Below is a small trained network, with its code and all its weights. Each question gives an input and a class and asks what happens when units are switched off, that is, made to give their printed mean instead of their output.

import numpy as np


def w(rows, s, z=0):
    codes = np.array(rows[::2]) - 128.0
    scale = np.full(codes.shape[1], s)
    scale[-1] = z or s
    return codes * scale


def f(y):
    return y / 2 * (1 + np.tanh(0.7978845608 * (y + 0.044715 * y**3)))


def log_softmax(a):
    a = a - a.max(-1, keepdims=True)
    return a - np.log(np.exp(a).sum(-1, keepdims=True))


def net(x, mask):
    res = np.array(x, float).reshape(1, 6) / 4 @ E
    y = f(res @ A[0][:, :-1].T + A[0][:, -1])
    res = res + np.where(mask, y, B[0][:, -1]) @ B[0][:, :-1]
    return log_softmax(res[-1] @ U[:, :-1].T + U[:, -1])


A, B = {}, {}
E = w([
[2,255,71,87],'x0',
[138,134,195,86],'x1',
[129,129,131,127],'x2',
[228,250,44,83],'x3',
[141,134,209,77],'x4',
[128,249,238,251],'x5',
],0.0091)
A[0] = w([
[66,82,160,145,247],'n0',
[191,146,64,125,178],'n1',
[174,195,153,116,131],'n2',
[106,124,76,27,177],'n3',
[134,140,189,122,127],'n4',
[82,167,91,166,151],'n5',
[138,133,175,214,176],'n6',
[158,116,131,203,149],'n7',
[165,179,125,139,134],'n8',
[85,96,151,163,171],'n9',
[199,147,129,159,145],'n10',
[236,137,79,19,222],'n11',
[29,192,116,100,186],'n12',
[53,36,157,120,185],'n13',
[111,196,116,102,153],'n14',
[204,102,143,152,226],'n15',
[123,197,116,120,141],'n16',
[237,8,91,160,255],'n17',
[36,86,78,111,174],'n18',
[114,114,113,139,102],'n19',
[124,137,94,74,134],'n20',
[148,180,130,155,136],'n21',
[8,94,135,124,203],'n22',
[126,61,76,150,198],'n23',
[221,152,157,131,151],'n24',
[157,43,147,155,215],'n25',
[210,149,96,132,170],'n26',
[134,165,185,228,175],'n27',
[123,184,170,210,181],'n28',
[150,164,69,130,142],'n29',
[179,167,80,76,158],'n30',
],0.012,0.0077)
B[0] = w([
[49,70,208,101,205],'n0',
[159,127,102,113,180],'n1',
[160,154,107,162,164],'n2',
[103,147,79,63,206],'n3',
[110,120,116,146,145],'n4',
[145,177,163,108,172],'n5',
[68,69,130,211,178],'n6',
[117,96,135,162,157],'n7',
[167,152,118,158,156],'n8',
[94,114,203,152,172],'n9',
[162,115,83,178,155],'n10',
[153,116,52,79,230],'n11',
[121,254,174,115,217],'n12',
[123,115,200,117,216],'n13',
[143,211,105,129,180],'n14',
[167,5,76,158,185],'n15',
[158,197,125,128,173],'n16',
[169,51,151,98,250],'n17',
[86,147,171,68,198],'n18',
[125,133,146,129,129],'n19',
[112,175,62,90,163],'n20',
[185,172,160,189,157],'n21',
[67,149,200,96,209],'n22',
[125,83,163,90,189],'n23',
[145,101,60,185,164],'n24',
[160,2,177,114,204],'n25',
[184,108,69,129,172],'n26',
[71,130,120,235,192],'n27',
[128,168,176,238,191],'n28',
[136,157,106,123,167],'n29',
[147,154,65,120,187],'n30',
],0.0094,0.019)
U = w([
[179,32,202,39,254],'0',
[87,38,153,206,183],'1',
[237,61,73,71,163],'2',
[227,87,71,224,29],'3',
[53,130,188,1,81],'4',
[64,172,213,161,72],'5',
[130,166,60,39,165],'6',
[250,206,167,170,63],'7',
],0.0078,0.0026)

Each question gives the input, the list of numbers given to net, and the class t.
The units are the neurons (one row each of A and B). Each row of codes is followed by its name. A weight is (code - 128) times the scale printed after its matrix; where a second scale follows, it is the last column's (A, B and U).
mask holds one flag per neuron, in row order. A switched-off neuron (its flag False) gives its mean, the last column of its row in B, instead of its output. The means were averaged over made-up inputs and are rounded, as every weight is.
A unit's drop is (log p(t) with every unit on - log p(t) with that unit switched off) / (log p(t) with every unit on - log p(t) with every unit switched off).
The circuit of an input: a set's keep is (log p(t) with only the set's units on - log p(t) with every unit switched off) / (log p(t) with every unit on - log p(t) with every unit switched off). Starting from the 12 units with the biggest drops (on a tie, the unit counted first), units are removed one at a time, each time the one whose removal leaves the highest keep (on an exact tie, the one counted first), for as long as the keep stays at least 0.8.
units of the circuit, in order: the units of the circuit, biggest drop first
top k neurons: the k neurons with the biggest drops, biggest first
drop of u: that unit's drop, to one decimal
input [5,6,-4,-1,1,1], class 5: units of the circuit, in order -> [n11; n17]
input [0,5,2,1,-8,2], class 3: units of the circuit, in order -> [n22; n18]
input [-7,6,-5,-5,4,1], class 1: top neuron -> [n6]
input [-4,-3,-3,1,1,2], class 3: units of the circuit, in order -> [n22; n18]
input [0,0,2,-2,7,5], class 1: units of the circuit, in order -> [n12; n6]
input [1,-1,-1,7,3,-6], class 6: top 4 neurons -> [n25; n3; n20; n15]
input [-2,-5,6,1,-5,3], class 3: top 2 neurons -> [n0; n22]
input [-8,6,6,0,-3,8], class 1: top 3 neurons -> [n6; n27; n11]
input [-1,4,8,0,-6,5], class 1: top 4 neurons -> [n6; n11; n27; n30]
input [1,-5,4,-7,7,-8], class 4: top 2 neurons -> [n22; n18]
input [0,-3,4,-7,-6,-2], class 0: top 2 neurons -> [n25; n12]
input [-5,2,-8,1,-8,8], class 3: top 3 neurons -> [n0; n22; n10]
input [1,-6,-2,3,8,1], class 7: drop of n15 -> 0.1
input [8,-7,-1,2,5,3], class 7: drop of n0 -> 0.0
input [0,3,-4,8,6,-1], class 2: units of the circuit, in order -> [n11]
input [0,-3,7,1,8,7], class 3: drop of n18 -> 0.1
input [1,-6,0,-2,-1,0], class 4: drop of n27 -> 0.2
